Below is a small trained network, with its code and all its weights. Each question gives an input and a class and asks what happens when units are switched off, that is, made to give their printed mean instead of their output.

import numpy as np


def w(rows, s, z=0):
    codes = np.array(rows[::2]) - 128.0
    scale = np.full(codes.shape[1], s)
    scale[-1] = z or s
    return codes * scale


def norm(h):
    return h / np.sqrt((h * h).mean(-1, keepdims=True) + 1e-5)


def f(y):
    return y / 2 * (1 + np.tanh(0.7978845608 * (y + 0.044715 * y**3)))


def log_softmax(a):
    a = a - a.max(-1, keepdims=True)
    return a - np.log(np.exp(a).sum(-1, keepdims=True))


def net(x, mask):
    res = np.array(x, float).reshape(1, 3) / 4 @ E
    u = 0
    for l in range(4):
        y = f(norm(res) @ A[l][:, :-1].T + A[l][:, -1])
        res = res + np.where(mask[u : u + 8], y, B[l][:, -1]) @ B[l][:, :-1]
        u += 8
    return log_softmax(norm(res)[-1] @ U[:, :-1].T + U[:, -1])


A, B = {}, {}
E = w([
[190,130,140,171,32,4],'x0',
[111,149,208,185,138,196],'x1',
[169,193,103,88,62,142],'x2',
],0.0048)
A[0] = w([
[149,94,137,52,131,146,123],'L0N0',
[140,169,93,100,121,155,94],'L0N1',
[131,205,54,142,196,39,23],'L0N2',
[114,141,155,78,156,60,2],'L0N3',
[32,78,245,196,113,110,23],'L0N4',
[58,232,123,116,94,149,180],'L0N5',
[152,2,84,95,93,101,52],'L0N6',
[206,79,150,235,139,116,140],'L0N7',
],0.0063,0.00078)
B[0] = w([
[207,88,152,191,41,94,141],'L0N0',
[253,140,95,120,101,133,148],'L0N1',
[138,23,154,117,147,181,149],'L0N2',
[142,68,88,60,92,177,126],'L0N3',
[103,138,104,178,127,32,252],'L0N4',
[143,91,103,132,157,89,172],'L0N5',
[137,126,168,74,147,129,173],'L0N6',
[224,94,148,96,164,211,203],'L0N7',
],0.0061,0.0036)
A[1] = w([
[117,201,118,175,176,183,29],'L1N0',
[68,162,49,2,113,134,193],'L1N1',
[224,183,121,137,43,175,175],'L1N2',
[108,132,104,123,48,63,117],'L1N3',
[140,108,134,129,122,82,17],'L1N4',
[122,146,40,81,75,177,130],'L1N5',
[164,148,98,96,170,97,253],'L1N6',
[193,55,124,84,23,84,96],'L1N7',
],0.0069,0.0012)
B[1] = w([
[16,150,92,76,109,147,174],'L1N0',
[84,104,132,227,128,149,178],'L1N1',
[53,126,225,252,153,78,235],'L1N2',
[28,129,71,102,172,192,154],'L1N3',
[87,238,172,106,228,91,139],'L1N4',
[176,177,100,186,147,2,170],'L1N5',
[167,157,212,204,131,157,169],'L1N6',
[115,109,65,107,152,178,253],'L1N7',
],0.0051,0.0048)
A[2] = w([
[117,161,47,129,137,148,1],'L2N0',
[110,23,154,39,121,107,180],'L2N1',
[78,186,169,3,123,144,132],'L2N2',
[175,60,138,148,130,156,162],'L2N3',
[148,181,98,198,137,152,172],'L2N4',
[185,124,179,246,182,185,133],'L2N5',
[94,126,113,159,95,171,52],'L2N6',
[125,53,154,101,208,65,97],'L2N7',
],0.0066,0.0014)
B[2] = w([
[81,150,164,110,109,90,126],'L2N0',
[184,187,143,98,100,132,166],'L2N1',
[126,131,84,92,156,179,128],'L2N2',
[163,147,150,143,61,166,156],'L2N3',
[117,88,125,128,167,1,183],'L2N4',
[84,46,138,170,115,142,253],'L2N5',
[95,124,132,96,74,124,134],'L2N6',
[154,191,107,122,128,113,197],'L2N7',
],0.0079,0.0056)
A[3] = w([
[60,122,147,181,155,145,199],'L3N0',
[220,197,83,183,107,160,158],'L3N1',
[254,182,122,141,148,97,211],'L3N2',
[227,74,117,49,131,108,147],'L3N3',
[180,105,218,138,168,152,123],'L3N4',
[146,122,131,83,75,36,254],'L3N5',
[100,58,175,171,183,180,153],'L3N6',
[82,131,91,178,163,106,221],'L3N7',
],0.0064,0.0015)
B[3] = w([
[230,158,124,98,28,61,253],'L3N0',
[3,81,73,143,109,202,164],'L3N1',
[74,160,86,31,186,223,194],'L3N2',
[32,171,127,103,185,130,155],'L3N3',
[118,120,71,107,84,124,152],'L3N4',
[127,113,245,152,85,174,166],'L3N5',
[219,115,115,164,83,52,243],'L3N6',
[238,135,176,135,72,56,240],'L3N7',
],0.005,0.0046)
U = w([
[138,148,126,51,137,251,3],'0',
[155,73,159,178,90,131,253],'1',
],0.012,0.0005)

Each question gives the input, the list of numbers given to net, and the class t.
The units are the neurons (one row each of A and B). Each row of codes is followed by its name. A weight is (code - 128) times the scale printed after its matrix; where a second scale follows, it is the last column's (A, B and U).
mask holds one flag per neuron, layer by layer. A switched-off neuron (its flag False) gives its mean, the last column of its row in B, instead of its output. The means were averaged over made-up inputs and are rounded, as every weight is.
A unit's drop is (log p(t) with every unit on - log p(t) with that unit switched off) / (log p(t) with every unit on - log p(t) with every unit switched off).
The circuit of an input: a set's keep is (log p(t) with only the set's units on - log p(t) with every unit switched off) / (log p(t) with every unit on - log p(t) with every unit switched off). Starting from the 12 units with the biggest drops (on a tie, the unit counted first), units are removed one at a time, each time the one whose removal leaves the highest keep (on an exact tie, the one counted first), for as long as the keep stays at least 0.8.
circuit, biggest first: the units of the circuit, biggest drop first
top k neurons: the k neurons with the biggest drops, biggest first
k most important neurons of layer l: the k neurons of layer l with the biggest drops, biggest first
drop when u is switched off: that unit's drop, to one decimal
input [-4,7,1], class 0: circuit, biggest first : [L1N0; L1N2]
input [-6,-8,8], class 1: circuit, biggest first : [L1N1]
input [-6,-8,-5], class 0: circuit, biggest first : [L1N2; L2N5]
input [7,-4,2], class 0: top 3 neurons : [L0N2; L2N5; L0N6]
input [0,-5,2], class 0: top 2 neurons : [L0N2; L0N6]
input [-4,1,-1], class 0: top 3 neurons : [L1N0; L1N2; L2N5]
input [-8,-1,-1], class 1: 2 most important neurons of layer 2 : [L2N7; L2N1]
input [-8,1,2], class 1: 2 most important neurons of layer 2 : [L2N1; L2N7]
input [-5,-7,-6], class 0: top 2 neurons : [L1N2; L2N1]
input [2,0,-3], class 0: top 3 neurons : [L1N2; L1N1; L2N7]
input [-3,-4,-7], class 0: top 2 neurons : [L1N2; L2N1]
input [-8,-5,-2], class 1: drop when L0N7 is switched off : 0.0
input [-8,-4,-1], class 1: drop when L1N1 is switched off : 1.1
input [-7,-6,0], class 1: drop when L1N1 is switched off : 4.5
